Below is a small trained network, with its code and all its weights. Each question gives an input and a class and asks what happens when units are switched off, that is, made to give their printed mean instead of their output.

import numpy as np


def w(rows, s, z=0):
    codes = np.array(rows[::2]) - 128.0
    scale = np.full(codes.shape[1], s)
    scale[-1] = z or s
    return codes * scale


def f(y):
    return np.maximum(y, 0)


def log_softmax(a):
    a = a - a.max(-1, keepdims=True)
    return a - np.log(np.exp(a).sum(-1, keepdims=True))


def net(x, mask):
    res = np.array(x, float).reshape(1, 8) / 4 @ E
    y = f(res @ A[0][:, :-1].T + A[0][:, -1])
    res = res + np.where(mask, y, B[0][:, -1]) @ B[0][:, :-1]
    return log_softmax(res[-1] @ U[:, :-1].T + U[:, -1])


A, B = {}, {}
E = w([
[135,110,153,80,230,191,170,130,113,87,166,178],'x0',
[145,151,107,103,125,121,112,128,151,152,69,105],'x1',
[87,195,81,106,197,82,139,92,79,124,62,149],'x2',
[117,54,115,167,141,130,115,134,61,163,215,130],'x3',
[154,136,112,60,167,167,86,84,166,139,152,146],'x4',
[94,76,179,210,104,173,211,110,87,83,255,135],'x5',
[62,88,162,35,184,129,104,209,104,187,60,97],'x6',
[150,184,201,206,109,226,111,150,127,155,147,60],'x7',
],0.0079)
A[0] = w([
[87,238,118,159,210,76,148,37,2,143,100,120,85],'n0',
[200,157,194,108,98,223,101,191,179,196,191,81,32],'n1',
[106,234,183,186,161,211,46,150,92,160,142,66,58],'n2',
[109,144,170,182,54,47,33,78,97,173,109,102,81],'n3',
[22,116,159,53,135,150,142,169,124,184,124,48,94],'n4',
[121,77,110,148,180,110,34,108,63,186,191,87,92],'n5',
[139,170,104,86,143,166,107,62,255,172,221,140,204],'n6',
[85,65,141,108,148,140,111,247,113,128,71,150,95],'n7',
[146,121,131,88,114,60,142,171,113,56,102,134,253],'n8',
[40,76,216,55,178,198,186,168,188,191,104,166,40],'n9',
],0.0061,0.0023)
B[0] = w([
[87,174,172,122,51,211,76,163,159,159,192,65,234],'n0',
[86,129,119,82,129,133,74,148,195,149,100,136,255],'n1',
[104,88,105,11,106,168,194,149,152,108,61,253,246],'n2',
[120,176,107,110,180,151,160,120,61,158,117,220,213],'n3',
[209,166,141,154,115,125,53,187,16,74,91,96,229],'n4',
[121,91,157,123,151,140,225,110,126,83,82,52,207],'n5',
[152,129,124,189,173,73,73,202,69,135,98,112,238],'n6',
[120,155,138,104,72,111,121,156,147,54,161,127,220],'n7',
[123,63,133,174,163,223,136,113,186,127,115,119,200],'n8',
[161,140,81,127,136,45,86,157,57,168,170,150,249],'n9',
],0.0081,0.0059)
U = w([
[212,192,134,140,40,97,89,132,47,45,163,103,151],'0',
[111,138,173,163,137,105,88,135,109,153,136,117,251],'1',
[58,80,93,3,110,133,225,114,164,106,113,197,91],'2',
[65,170,223,108,62,139,45,109,158,177,214,37,113],'3',
[130,163,124,90,148,72,192,113,60,174,132,205,15],'4',
[156,116,163,88,147,114,221,97,116,100,84,73,116],'5',
],0.0047,0.0023)

Each question gives the input, the list of numbers given to net, and the class t.
The units are the neurons (one row each of A and B). Each row of codes is followed by its name. A weight is (code - 128) times the scale printed after its matrix; where a second scale follows, it is the last column's (A, B and U).
mask holds one flag per neuron, in row order. A switched-off neuron (its flag False) gives its mean, the last column of its row in B, instead of its output. The means were averaged over made-up inputs and are rounded, as every weight is.
A unit's drop is (log p(t) with every unit on - log p(t) with that unit switched off) / (log p(t) with every unit on - log p(t) with every unit switched off).
The circuit of an input: a set's keep is (log p(t) with only the set's units on - log p(t) with every unit switched off) / (log p(t) with every unit on - log p(t) with every unit switched off). Starting from all 10 units, units are removed one at a time, each time the one whose removal leaves the highest keep (on an exact tie, the one counted first), for as long as the keep stays at least 0.8.
circuit, biggest first: the units of the circuit, biggest drop first
most important unit: the unit with the biggest drop
k most important neurons: the k neurons with the biggest drops, biggest first
drop of u: that unit's drop, to one decimal
input [8,1,8,4,1,-6,7,3], class 3: most important unit	n0
input [3,1,-2,4,-4,-2,6,5], class 0: 3 most important neurons	[n4; n7; n9]
input [-4,-4,1,7,1,3,8,-8], class 0: circuit, biggest first	[n4; n7]
input [-6,-8,-3,3,-1,-1,-4,-1], class 4: circuit, biggest first	[n3; n0]
input [7,-8,-5,-6,8,7,5,-7], class 1: 2 most important neurons	[n2; n6]
input [-8,1,-5,-8,5,7,8,-6], class 0: circuit, biggest first	[n4; n9]
input [2,-4,6,8,2,6,5,-7], class 5: circuit, biggest first	[n5; n2]
input [-4,-4,7,-7,2,2,-5,-4], class 3: circuit, biggest first	[n0; n2]
input [-4,3,-5,6,-4,6,-4,0], class 5: circuit, biggest first	[n0; n5; n9]
input [-7,5,8,1,-7,1,-7,8], class 2: 2 most important neurons	[n2; n3]
input [-7,2,2,2,4,-7,-6,7], class 2: 2 most important neurons	[n2; n4]
input [-2,5,-2,8,5,8,6,8], class 2: 2 most important neurons	[n2; n1]
input [4,5,-2,8,1,2,0,-2], class 5: circuit, biggest first	[n5; n0; n1]
input [3,4,7,2,5,-2,4,-1], class 3: 3 most important neurons	[n0; n2; n3]
input [-1,-4,-7,0,3,5,7,1], class 0: 3 most important neurons	[n4; n9; n0]
input [-5,4,-8,4,8,-5,8,-7], class 0: most important neuron	[n4]
input [-4,2,-2,5,-3,7,3,-2], class 5: 3 most important neurons	[n5; n0; n9]
input [-2,1,4,-4,2,5,6,-3], class 0: drop of n9	0.1
input [-1,-7,-1,-4,-5,1,6,0], class 0: drop of n1	0.1
input [4,2,-8,-5,8,-4,-6,2], class 1: drop of n1	0.2
input [-3,5,3,1,3,5,4,7], class 2: drop of n9	0.0
